Table B holds the same points as the rows below and some others, measured another way and shuffled. Each row below is followed by which row of B it is.
B, 72 rows:
[[ 218  -11 -158 -219  132   -5  166   92  195  193  171  362  141   42
    58   -7 -179 -333 -139   77 -284 -121  143 -233 -141  333  -42   63
   -65  111 -164  -86 -216   83 -231]
 [ 154 -100  -31  100   40 -108   25  -77  -24 -248  108   14 -222   53
  -250 -101 -512 -104   40   60 -115  101  -90 -112  -45  183   15  113
   304   67  -22  187  -29   79 -152]
 [ 121  200   75  -85   71  -76 -184   -1   33   17  205 -349  202  105
    53  237  415  109  -47   32  151 -181 -105  148  117   12  109  127
  -154   -7  -15  280  231  131  257]
 [ 293 -196   52 -228 -167   -3 -152  107  110  -20  -96  111  -46 -148
  -215   30 -162   75  137   81   10  119   61 -225  -76  269 -135  -99
   100  108   44 -124 -100  -41 -163]
 [-243   21 -261   93   72 -326  -62  -80   73   20  313  154   43  158
  -119 -145 -101  -21  115 -228  -18  223  300  -70 -185 -146 -207  -86
   241  107   43  -83 -320   -7  -47]
 [-298  135 -172   29  233 -242  132  -53  155  110  400  245   45  145
    99 -106 -132 -178  -37 -120 -141  127  203  -16 -197 -101  -25   96
    65  -16   16  -80 -214    8 -143]
 [  77  -60  -53  132  218  -82  206  -96 -114 -115  245   58 -294  103
   -15 -125 -530 -196 -237  128 -221   37 -174  121   24  124  153  119
   223  -27 -106  285  -72   63  -70]
 [ 261   82  193 -222 -124   -2 -264   30   48   -8    1 -364  223   -7
   -37  269  405  174   82  116  205 -145  -77   -3  126  175   65   53
  -143    3   24  141  252  130  186]
 [-152   66 -121  -43   60 -189  -97   21  149   90  239   76   90   51
   -23   18  101   45   85 -138   46  148  181  -15 -147 -101 -122  -43
    57   41   96  -87 -162  -47  -19]
 [ 186 -147  253  -37 -162 -163 -165 -124 -122 -261  -11 -233 -193  -24
  -245  -77 -252  187  102  149   95  102 -101  -44  164  166   77   33
   209   -5  -34  203  169  128   30]
 [ 361  -61 -134 -111 -222  -37 -477  155  159 -143 -104 -154  177  -82
  -436  255  230  238  369 -150  248   81   82 -251 -160  122 -321 -137
   145  276  174   11  -45  -56   28]
 [-277  -46  -94 -111  -60 -159  -66    6  121  140  126  158   35  -16
    13  -29   17   82  198 -101   84  333  283  -62 -218  -99 -181 -183
   159  -26  232 -363 -328 -144 -108]
 [-195  123  -93  -66  106  -78  -29   67  225   76  211   84   72   12
    37  104   74  -13  123  -90   35  180  101  -25 -237  -78  -58   68
    35  -34  218 -153 -111  -96 -120]
 [-283  115 -206  -96  185 -282  119  -26  192  268  402  358  186  152
   159 -143   14 -194  -63 -142 -164   72  366  -90 -185  -60  -99   -4
   -37   33  -76 -208 -313   35 -123]
 [  47 -138  308 -301 -162   45   21  -26 -102  154  -58 -124  -63 -111
   204   71   57  124  -67  312   72   79  -43  128  149  193  153 -128
   -31 -199   70 -156  -13    7   57]
 [-201   50  161   65  127 -147  100 -168 -148  -41  259 -200 -198   99
   161  -45 -134   37 -145  149    8   97 -148  292  129  -79  242   93
   105 -206   36  186   75   62  120]
 [-353  -67  283 -307 -147  -33   79  -24   91  199    4   73  -39 -139
   266   -1   31  115  146  176   95  338  159   19  -97   13   83  -90
    16 -296  301 -500 -133 -118 -164]
 [ 378  240 -514  193  593  -23  192   38  -65  149  575    7  143  366
   136  146   24 -450 -636  -28 -356 -514 -207  305   66  110   94  160
  -116  226 -422  709 -102  193  272]
 [ 410 -133 -175 -269 -135    3 -258  207  180  117  -52  154  193 -102
  -228  133  128   56  108  -58   28   -2  186 -264 -139  257 -297 -216
     1  268  -16 -119 -223  -56  -60]
 [  23  222  135 -169  163  116   56   69  108  133  181 -205  128   23
   278  306  305  -48 -125  172   35 -131 -197  196   10   79  245  207
  -212 -172  103   97  193   36   79]
 [ 100  197  151 -135  151   14   40   -3   80   17  203 -203  118   74
   159  205  161  -96 -115  168  -20 -199 -178   84   69  153  248  276
  -176 -109  -29  221  258  160   52]
 [ 324    9 -194 -111   32  -18 -140  111  107   62  106   18  178   45
  -130  159  112  -59  -18  -32  -23 -114   53 -110  -73  193 -138  -52
     0  201  -62  105 -113   39   25]
 [ 209 -113 -114  -57  136   87  223   31  -27   63  103  177 -145   22
    52   -3 -397 -267 -208  182 -242   -8  -86   -1  -75  282   54    9
   145    9  -48   37 -220    6 -163]
 [  11  -72  141  -98   -8  -79   37  -85 -118   45  117 -102 -100   18
   108  -26  -76   45 -127  176    1   52  -45  153  125   96  123  -52
    59 -103  -28   63  -31   49   86]
 [ 345 -104  -72 -164  -26  -53 -122  115  143  -23   39  154   26  -56
  -231   14 -145  -39   25   11  -76  -15   57 -224  -74  261 -126   -9
    47  191  -87   46  -76   31 -130]
 [-192  -13 -163   37   56 -174    5  -55  -12   73  223   43  -27   98
    14  -38  -65   -3   30  -76   14  202  145   76 -116  -93  -97 -121
   207   -4  114  -88 -285  -56   11]
 [ 377   23   98 -115 -153   24 -503  147   82 -157  -63 -433  105 -103
  -293  355  411  382  202  -14  342  -24 -177   24   48   60  -81  -21
   -20  127  160  249  280  -31  216]
 [ 106 -105  100  -37   -6    6    4  -61 -189  -11   69 -207 -165   10
    55   53 -100   72 -142  199   33   43 -159  225  143   98  120  -81
   129  -89   22  155  -22   17  142]
 [ 301  -74  -82 -204  -71  -43 -111   96  161   36   20  142  146  -23
  -171   56  -41  -71   90   12  -58  -37  143 -278 -103  285 -149  -38
    24  172  -62  -61 -127   57 -135]
 [ -62   36 -318  -16   68 -192 -196   91  148  141  248  140  142   54
  -109   41  172   69   72 -252   60  147  246  -21 -208 -144 -292 -181
    88  179   85  -83 -310 -121   35]
 [  38  183  138 -235  140  165   15  153  169  181  130 -145  108  -64
   276  343  327    6 -113  165   61  -80 -190  177  -40   71  196  159
  -255 -161  165   17  173  -58   29]
 [ 101 -169  185 -163 -131  -53   -2  -38  -11  -49  -26   28 -143  -79
   -68  -71 -281   37   56  181  -24  144    5  -99   18  227   51  -20
   142  -51   31  -78  -34   33 -126]
 [  20  -78  515 -151 -264  -49 -296  -78 -145 -182 -103 -537 -179 -152
   -43  141  172  486  155  240  371  189 -244  226  247   -7  195  -18
    62 -223  228  111  356    1  219]
 [ 197  -54  -62 -322   12  118   75  189  249  208    5  305  110 -113
    60  117  -68 -178    2  103 -144   13  101 -218 -218  307  -74   -5
   -72   37   62 -267 -196  -64 -279]
 [ 198 -214  211 -276 -191   31 -108   49  -95  113  -99  -86  -90 -147
    39   63   44  216  -50  233  100  100  -27   89  126  185   13 -232
    19  -65   46  -90  -65  -57   79]
 [ 229  136 -309   72  286  -11   18   76   69   27  303   -1   93  161
   -44  158   -9 -211 -197  -54 -141 -178 -101   70  -85   90  -21  109
    23  163 -103  322  -80   55   56]
 [-400  116  -67 -184  273 -108  326   57  309  325  359  512   30   13
   330 -114 -181 -278 -115   -9 -258  189  232  -47 -287  -31   55  124
  -103 -146   80 -365 -271  -95 -353]
 [-253  -31  391 -250 -103  -30  -17  -18   23   88   16 -123 -138 -159
   220   52   74  252   63  221  162  271  -47  175   43  -40  191  -14
   -33 -308  262 -232   93 -109  -28]
 [ 376  -66 -117 -293 -120   88 -172  166  122  176  -57   10  263  -54
   -62  246  261   -9   51   49   39  -90  113 -166  -84  289 -175 -168
   -58  163   21 -119 -176   -4    9]
 [ 309 -212  109 -115 -194 -139 -248    9   -1 -179  -56  -31 -119  -87
  -344  -72 -221  182  133   51   59  109   23 -185   55  218 -108  -87
   174  139  -56   91   19   44  -42]
 [ 281 -193   66  -45 -171  -47 -189  -22  -95 -177  -72 -169 -140  -52
  -264   31 -192  146  114   99   88  108  -75  -51   54  196  -61 -112
   249   72   50  114  -23   23   22]
 [ 335 -233   51 -127 -160 -139 -180  -16  -91  -66  -12   -8  -82  -33
  -235  -83 -170  132  -13   87   10   31   53  -90  116  230 -106 -177
   146  147 -142  105  -88   70   46]
 [ 168  201  178   11    6  -61 -359   -8  -14 -191  132 -601   94   57
  -121  321  427  297   84   16  308 -117 -280  201  158  -51  135  175
   -61  -17   98  446  431   96  331]
 [-139  -64  398 -242  -89  -33  -11  -13   -4   64   19 -112 -172 -156
   176   22   13  225  -14  246  121  205  -91  175  100   24  206   -1
   -42 -262  166 -126  123  -66   -5]
 [ 128 -179   66 -275  -26   67  172   37  -38  237   22  183  -75  -69
   189  -13 -172 -107 -199  259 -143   44   39   28   18  275   54 -157
     6  -72  -40 -185 -243  -26  -92]
 [-261  102  -49   -9  120 -216   33  -38  161   28  284  131   10   73
    21  -72  -98  -49   76  -91  -35  181  145  -40 -165  -87  -13  104
    85  -37   91  -83 -101   -9 -135]
 [-177    4 -278   91  104 -257  -33  -67   15   71  307  121   22  148
   -48  -93  -69  -34   15 -180  -24  179  225   30 -145 -131 -175 -137
   220   92   36  -37 -343  -36   20]
 [-157  136  -56  -79  108  -76   -3   31  163   90  222   22   99   50
    86  112  106  -42   59  -42   19   92   75   15 -162  -40   -4   75
     1  -47  153  -89  -81  -38  -53]
 [-313   46 -124  -54   82 -297   45  -70  149  145  316  268   83  106
    51 -163  -81  -83   68 -132  -77  202  332 -103 -172  -80 -113  -31
    95    4   16 -217 -281    4 -135]
 [ 338  -21 -214   -4  -93  -38 -339   82   57 -109   17 -183  155   40
  -342  215  155  109  202 -125  147  -17   25 -133 -103  114 -243 -101
   169  258   75  147  -83    4   97]
 [   6  204  152 -145  173   49   12   77  140   82  206 -160   67   -2
   193  235  225   -5 -100  121   35  -88 -190  163   -1   32  218  232
  -203 -143   91  137  234   20   46]
 [ -48  -56  -85  138 -131 -209 -387  -40  -49 -215   74 -285  -81   19
  -331   68   71  343  296 -173  296  297   22   65  -71 -191 -199 -165
   335   99  246   95  -76  -98  155]
 [ 179 -137   62   31  -53  -63  -49  -54  -71 -209   27  -85 -219  -14
  -209  -38 -373   25   45  119  -18  119 -117  -42   19  176   28   24
   266   27   23  150    3   43  -67]
 [-281  174 -305   25  375 -170  309  -26  172  233  486  383   82  210
   238 -105 -181 -392 -212  -96 -302   19  195   17 -230  -37    9  128
    10   -8  -66  -66 -327   26 -179]
 [ 104   92  349 -505  -95  268 -128  250  221  281 -103 -191  186 -252
   303  453  573  216   27  264  222   -9 -144  126   -7  145  161   21
  -364 -224  297 -239  215 -140   29]
 [ 233  -21  -23 -158  -29  -49  -95   87  203  -44   53  123   72  -36
  -185   51 -118  -70  116    3  -62    3   63 -263 -125  244  -86   88
    30  127  -16   -8  -14   50 -187]
 [-179  251 -469   91  567 -161  453  -42  108  334  645  420  148  349
   354 -105 -175 -604 -476  -76 -465 -200  158  122 -174    7   75  170
   -71   41 -268  127 -378  120  -87]
 [ 201 -152   76  -79  -68  -39  -39  -44 -147  -29   25 -121 -129    2
   -50    5 -138   60  -86  171    6   39  -77   79  114  177   37 -112
   147   -5  -33  116  -59   43   85]
 [ 317  -48  104 -450 -143  196 -276  268   85  345 -107 -162  231 -200
   160  413  649  282  -65  152  228  -73  -33  154   52  140  -60 -269
  -286   -1  137 -133  -17 -149  224]
 [-204  299  204   79  352  -57  294 -110  167 -194  363  -64 -150  124
   155   19 -353 -285  -87  159 -188  -27 -286   54  -59   60  428  609
   -18 -252   46  268  349  159 -229]
 [ 305  -44   82 -291 -215   54 -325  149  122   50 -116 -176  195 -120
  -136  285  361  222  206   49  230    7   33 -113  -33  183 -130 -128
   -61   89  148  -86   32  -33   63]
 [-276   86  -65  295  119 -355  -78 -189    8 -325  329 -102 -195  169
  -246 -163 -351   44  188 -162   38  265    4    5 -101 -193   -6  182
   369    9   98  219   22   60  -52]
 [ 157 -204  208 -274 -113  115    5   92  -61  134  -98  -19 -167 -185
   111   89  -63  128 -102  274   30  127 -102  121   63  200   71 -166
    19 -118  108 -132  -82 -112  -22]
 [  11  -44   75    8   -5    7 -106  -16 -165  -27   73 -310 -164  -12
    42  145   61  209  -65  110  165  132 -200  319   84  -60   80 -106
   135 -108  169  146    4  -83  207]
 [ 374 -206   50 -181 -346 -121 -377    3  -18 -116 -147 -162  106  -50
  -367   56   66  235  283   14  185   51  152 -265   56  258 -227 -213
   174  196   -3  -21  -60   80   60]
 [-103  -11  252 -125   98  -27  219 -100  -85   77  167  -38 -181    7
   269  -45 -196  -71 -221  288 -100   49 -133  208  122  106  292  101
    -4 -248  -10   38   54   59  -22]
 [-300   -9  164  -69   22 -166   46  -76   33   23  179   23 -158  -17
   109  -90 -142   92   31   67   33  267   44  101  -32  -95  100   29
   102 -185  159 -125  -37  -48  -79]
 [ 151  -93  -31  148   22  -64   17 -128 -167 -234   91 -176 -205  105
  -171  -24 -387  -64   -4  107  -43   60 -159   37   36  152   56   52
   338   23   10  261  -40   96   12]
 [-222   66 -108  218  225 -255  105 -178 -103  -87  386  -46 -178  207
    20 -139 -284  -86 -124  -33  -87  114  -28  186    5 -131   94   94
   239  -50  -28  233  -92   70   48]
 [-135 -110  654 -719   22 -152 -132  409  597  349   85  652 -235 -608
   174 -190   23  464 -122  139  -14  341  109  -67  -51  -51  113   90
  -615 -199   17 -408  310 -336 -412]
 [ 347  -93 -187 -117  -51    1 -175  144  134  -10    5   95   80  -30
  -253  116  -43  -16   90  -46  -21   11   67 -205 -145  220 -211  -89
   109  225    6   11 -164  -28  -83]
 [-177  119 -219 -111  232 -138  111   52  186  298  352  286  152   99
   198   -3   90 -170 -142  -87 -138   37  220   29 -185  -52  -69  -18
   -78   22  -15 -135 -288  -41  -66]]
Rows of B count from 0, top down.

[ -29 -155  210 -234 -238  198   15   98 -224  295   51 -266  -81  -47
   63   53   82   12 -122   60   58   -9  276   85 -178  155 -142  167
   61 -184  160  -67] | 13
[  43  -51 -294  232   57  223  303   72  386 -119  278  -65  -64  -45
  140   -3  -93  245  130   85 -223 -125   99 -397   31   45  200 -330
 -487  262  -47   -3] | 41
[-154 -108  -56  252  142  210  276  -91   45 -384  485  247  -11 -186
   88  159  165  168  201 -173 -345  220 -119 -386  -69  -37   78 -227
 -185  -13  118 -143] | 27
[-296  128  -69   99    2  118  314 -168  210 -470  245  138  210 -133
 -132  175 -187   48  -36 -181  -45  249 -254   77  111 -106 -163 -184
  153  166 -183  -18] | 65
[-238   71 -116  369  157   99  201 -189  139 -482  308  226 -128 -212
   -7  229  -68  374  265 -110 -274  253 -361 -221  121 -187  -37   -7
   31  247   17  -56] | 14
[ 167 -235 -383  285  174   98 -120   42  -84  102 -226   37 -251  153
  107 -134 -208  443  119 -173 -124  129  -36  -68  -35   20    9  192
 -314   50 -113  189] | 38
[ -27 -283   57  -97  198  194 -207  -57 -608  -95  226  446  224   56
  -91 -269  250 -380   72 -526   51  507  -79 -169 -464  -64 -157   18
  -34 -563   11  -57] | 2
[ -67   98   76 -275 -293   61   56   -3    1  129 -141 -328   44   32
 -132   84 -137   41 -216  109  248  -20   31  442   71   66 -201  163
  314   60 -128   58] | 45
[ 210   24 -423   57  -30   86  112   82  372  128 -237 -246  -10  264
  -40 -216 -419  134  -99   82  116 -164   70  132  148   30   73 -150
 -315  323 -362  279] | 24
[ -84  299 -358   92  -70   12  390  -98  614 -345  -32 -177  176   68
 -189  105 -440  190 -132   91   95  -56 -215  304  393  -61   -3 -286
   53  529 -464  187] | 9
[ 126   43 -426   36   45  142  -10  120  226  -23  263  -91  128   26
    4 -177  126  164  232  234   48 -165   41 -489  -97   58  248 -265
 -502  202 -114  -71] | 39
[  61   12 -397  170   75   93   74   44  198 -145  205  -16   19  -15
   20    6   93  371  223   93  -92  -37  -77 -334    6   53  208 -153
 -351  204  -91  -39] | 40
[  53   10  276 -186 -343  111  278   56  128  205  -14 -491 -353  -18
   76  254   -3  182 -157  293  -53 -212  191  338  196   97   55   85
  234  145  123   38] | 4
[-216  118   18  -16   -3   28 -378  -83 -415 -175  468  114  -66 -355
  -83  202  606  466  535  239   30  189 -329 -496 -237  -86  -14  410
  170   -8  338 -416] | 16
[-477   72  -55  146  -38  168  170 -153   89 -352  218  102  189 -287
  -70  233 -276  229  -17 -151  -16  276 -161  -26  -16  -64 -413   84
  154  132  -47  -95] | 43
[  80 -126 -120  103  136  117  -30  -64 -102  -30 -142  146  -61  187
  -68 -228 -286  -85  -12 -300   23  254 -113  123  -54 -150 -119   53
  -30  -39 -188  215] | 26
[-126   30  165    4 -297   73  157  -16   80  134  -98 -422 -434 -158
  100  382 -144  568  -47  264 -107 -102   48  292  227   57 -142  395
  305  265  156    6] | 11
[-113 -534   52  454  413  349 -205  -35 -588  -75  412  579 -327 -199
  295 -140  172  149  443 -499 -474  510   -2 -803 -511 -161 -118  215
 -431 -414  450 -151] | 58
[  85   25 -407  191   33   77  273    9  375 -158  -35 -102  -14  113
    4   20 -234  332   -1   -5  -89  -49  -65   42  196   47  139 -216
 -250  300 -277  153] | 22
[ 170 -303  277 -258  -93  259  175   85 -280  160  173  -25   -9  122
   77 -119  236 -415 -175 -232  -69  123  283   80 -238  117   80 -201
  -57 -440   99   17] | 56
[ 334  -84 -420  -73  106   74 -257  142 -108  144   27    4   93  245
  -66 -381  201   21  214   58  179  -36    3 -297 -210   46  244 -107
 -427  -37 -177   40] | 0
[  -5    3   71 -206 -190   34 -105  -15 -190  188 -229 -240  -95   72
 -106   35 -106  118 -121   18  210   73  -10  408    7   22 -215  335
  312  -17  -73   80] | 12
[-251 -246  128  192  114  277  150  -63 -257 -276  551  300  -34 -306
  157  190  315  147  220 -251 -368  333  -22 -480 -265    7  -41  -50
 -130 -263  325 -255] | 63
[-147   13   24  178   58  175  314 -114  139 -363  384  131  -45 -157
   15  173   27   88  129  -88 -237  163 -160 -180   59 -112   43 -190
   -4  114   41  -67] | 23
[-473  123  -84  211   37  117  228 -235  120 -518  205  218  193 -249
 -138  252 -295  209    3 -255  -49  375 -325   71   81 -148 -370   40
  248  166 -134  -46] | 32
[  -3  154 -182    9  -97  118  523  -35  524 -270  112 -166  149   73
  -76   95 -255  -22 -186   17  -33  -76  -21  202  278   21  111 -460
  -60  300 -323  132] | 6
[ 204  271 -422 -110 -102  -40  195   30  467 -116  -68 -280  158  221
 -201  -63 -112  119  -43  263  217 -222 -138  205  279   34  258 -312
  -81  404 -440  147] | 1
[ 163 -188 -260  130  237   85 -423   21 -422   56  117  246 -123   65
    3 -256  274  209  404 -106  -14  215 -159 -447 -303  -88  105  226
 -293 -144   71  -60] | 60
[  -9 -182 -281   50  246  101 -320  -61 -452 -126   51  402  243  103
 -143 -273   92  -36  149 -429  121  448 -207 -169 -355  -65 -146  117
 -133 -316 -155   -1] | 7
[-117   68  246 -153 -247  153  514  -58  236 -173  171 -215    4  -47
  -35  267  -81 -107 -271   -3  -71    5   56  376  206   40  -25 -234
  278   69  -64   18] | 68
[ 271 -162 -314  224   58  128   38  111  187  250 -253 -223 -376  212
  147 -172 -339  349   62   72 -115 -148  126  -56   94    7  114   65
 -398  260 -105  260] | 18
